Here is a tiny trained network, its code and every weight. The questions are about switching its units off for an input and a class, where a switched-off unit gives its printed mean instead of its output.

import numpy as np


def w(rows, s, z=0):
    codes = np.array(rows[::2]) - 128.0
    scale = np.full(codes.shape[1], s)
    scale[-1] = z or s
    return codes * scale


def f(y):
    return y / 2 * (1 + np.tanh(0.7978845608 * (y + 0.044715 * y**3)))


def log_softmax(a):
    a = a - a.max(-1, keepdims=True)
    return a - np.log(np.exp(a).sum(-1, keepdims=True))


def net(x, mask):
    res = np.array(x, float).reshape(1, 7) / 4 @ E
    y = f(res @ A[0][:, :-1].T + A[0][:, -1])
    res = res + np.where(mask, y, B[0][:, -1]) @ B[0][:, :-1]
    return log_softmax(res[-1] @ U[:, :-1].T + U[:, -1])


A, B = {}, {}
E = w([
[135,64,61,158,132,181,47,193,82,148],'x0',
[168,227,200,90,145,127,139,112,80,122],'x1',
[118,77,167,181,72,122,58,86,124,117],'x2',
[130,100,115,138,89,178,84,25,222,186],'x3',
[172,121,151,121,219,245,174,123,119,212],'x4',
[193,118,217,43,43,41,100,193,107,132],'x5',
[2,123,151,72,137,140,209,104,64,185],'x6',
],0.0068)
A[0] = w([
[34,178,123,76,165,135,176,111,81,151,74],'neuron 0',
[155,97,69,143,172,151,55,99,118,153,130],'neuron 1',
[95,130,94,22,95,138,194,143,178,215,199],'neuron 2',
[219,166,137,120,75,61,92,161,109,116,165],'neuron 3',
[114,155,214,98,84,55,178,151,91,99,153],'neuron 4',
[24,99,168,141,15,111,67,1,159,152,183],'neuron 5',
[217,141,201,100,81,81,83,160,72,127,135],'neuron 6',
[179,183,137,118,142,85,180,92,173,143,144],'neuron 7',
[100,151,86,196,114,71,141,133,131,66,252],'neuron 8',
[77,137,142,113,167,147,135,133,74,152,180],'neuron 9',
[165,153,165,72,133,177,159,71,145,204,68],'neuron 10',
[107,67,164,82,121,122,156,198,50,186,123],'neuron 11',
[125,101,134,84,101,161,113,112,136,205,201],'neuron 12',
],0.0085,0.0035)
B[0] = w([
[154,161,92,141,135,200,148,58,144,191,198],'neuron 0',
[133,145,90,147,203,120,129,107,101,159,179],'neuron 1',
[70,130,127,142,170,98,125,126,158,110,204],'neuron 2',
[207,148,164,157,131,127,61,152,105,88,210],'neuron 3',
[123,72,86,160,156,164,123,132,122,156,218],'neuron 4',
[97,121,11,156,159,103,79,154,123,73,255],'neuron 5',
[216,93,189,104,101,140,139,196,91,106,218],'neuron 6',
[87,196,184,129,162,105,109,101,168,168,165],'neuron 7',
[78,115,134,143,178,91,50,133,176,113,203],'neuron 8',
[135,96,151,161,176,137,141,118,159,159,180],'neuron 9',
[89,107,161,115,102,58,115,141,177,114,181],'neuron 10',
[45,72,164,141,139,114,158,168,121,155,197],'neuron 11',
[123,139,148,177,194,117,119,174,74,98,181],'neuron 12',
],0.012,0.0097)
U = w([
[246,161,179,100,95,102,56,168,106,75,120],'0',
[98,215,186,61,127,104,176,46,199,185,76],'1',
[20,90,35,154,178,58,79,170,141,84,233],'2',
[150,99,232,74,102,114,164,191,93,155,47],'3',
[112,149,120,26,39,130,179,104,115,128,4],'4',
[149,116,98,197,219,253,143,76,114,238,198],'5',
],0.0066,0.0026)

Each question gives the input, the list of numbers given to net, and the class t.
The units are the neurons (one row each of A and B). Each row of codes is followed by its name. A weight is (code - 128) times the scale printed after its matrix; where a second scale follows, it is the last column's (A, B and U).
mask holds one flag per neuron, in row order. A switched-off neuron (its flag False) gives its mean, the last column of its row in B, instead of its output. The means were averaged over made-up inputs and are rounded, as every weight is.
A unit's drop is (log p(t) with every unit on - log p(t) with that unit switched off) / (log p(t) with every unit on - log p(t) with every unit switched off).
The circuit of an input: a set's keep is (log p(t) with only the set's units on - log p(t) with every unit switched off) / (log p(t) with every unit on - log p(t) with every unit switched off). Starting from the 12 units with the biggest drops (on a tie, the unit counted first), units are removed one at a time, each time the one whose removal leaves the highest keep (on an exact tie, the one counted first), for as long as the keep stays at least 0.8.
units of the circuit, in order: the units of the circuit, biggest drop first
k most important neurons: the k neurons with the biggest drops, biggest first
drop when u is switched off: that unit's drop, to one decimal
input [-5,6,-6,8,-5,-2,-3], class 1: units of the circuit, in order => [neuron 7]
input [0,8,1,-3,5,-4,-6], class 0: 3 most important neurons => [neuron 0; neuron 4; neuron 11]
input [5,4,-6,-7,-6,5,4], class 3: units of the circuit, in order => [neuron 11; neuron 6]
input [8,-3,-5,-6,-4,2,-1], class 0: units of the circuit, in order => [neuron 5; neuron 3]
input [7,-5,7,-3,-1,8,4], class 0: 2 most important neurons => [neuron 6; neuron 3]
input [-5,-4,5,-3,1,-6,5], class 5: 4 most important neurons => [neuron 0; neuron 10; neuron 9; neuron 11]
input [-8,5,-5,-8,-6,7,4], class 3: 3 most important neurons => [neuron 6; neuron 11; neuron 5]
input [-5,2,0,-2,6,6,-1], class 3: units of the circuit, in order => [neuron 5; neuron 11]
input [-7,-7,-6,7,5,-2,8], class 2: 4 most important neurons => [neuron 10; neuron 2; neuron 5; neuron 12]
input [-3,1,-2,-1,-5,-5,5], class 5: 2 most important neurons => [neuron 0; neuron 10]
input [-6,1,-6,2,-8,3,-2], class 0: 3 most important neurons => [neuron 3; neuron 6; neuron 11]
input [3,-1,-4,-1,1,-8,-5], class 5: 2 most important neurons => [neuron 5; neuron 10]
input [-8,-5,3,-4,1,4,8], class 5: 3 most important neurons => [neuron 0; neuron 4; neuron 8]
input [-1,-1,-7,-3,-1,4,7], class 5: units of the circuit, in order => [neuron 0]
input [8,-1,2,7,2,-4,6], class 2: drop when neuron 4 is switched off => 0.1
input [3,6,6,-1,4,2,1], class 3: drop when neuron 5 is switched off => 0.2
input [6,4,-5,4,-1,4,2], class 3: drop when neuron 5 is switched off => 0.5
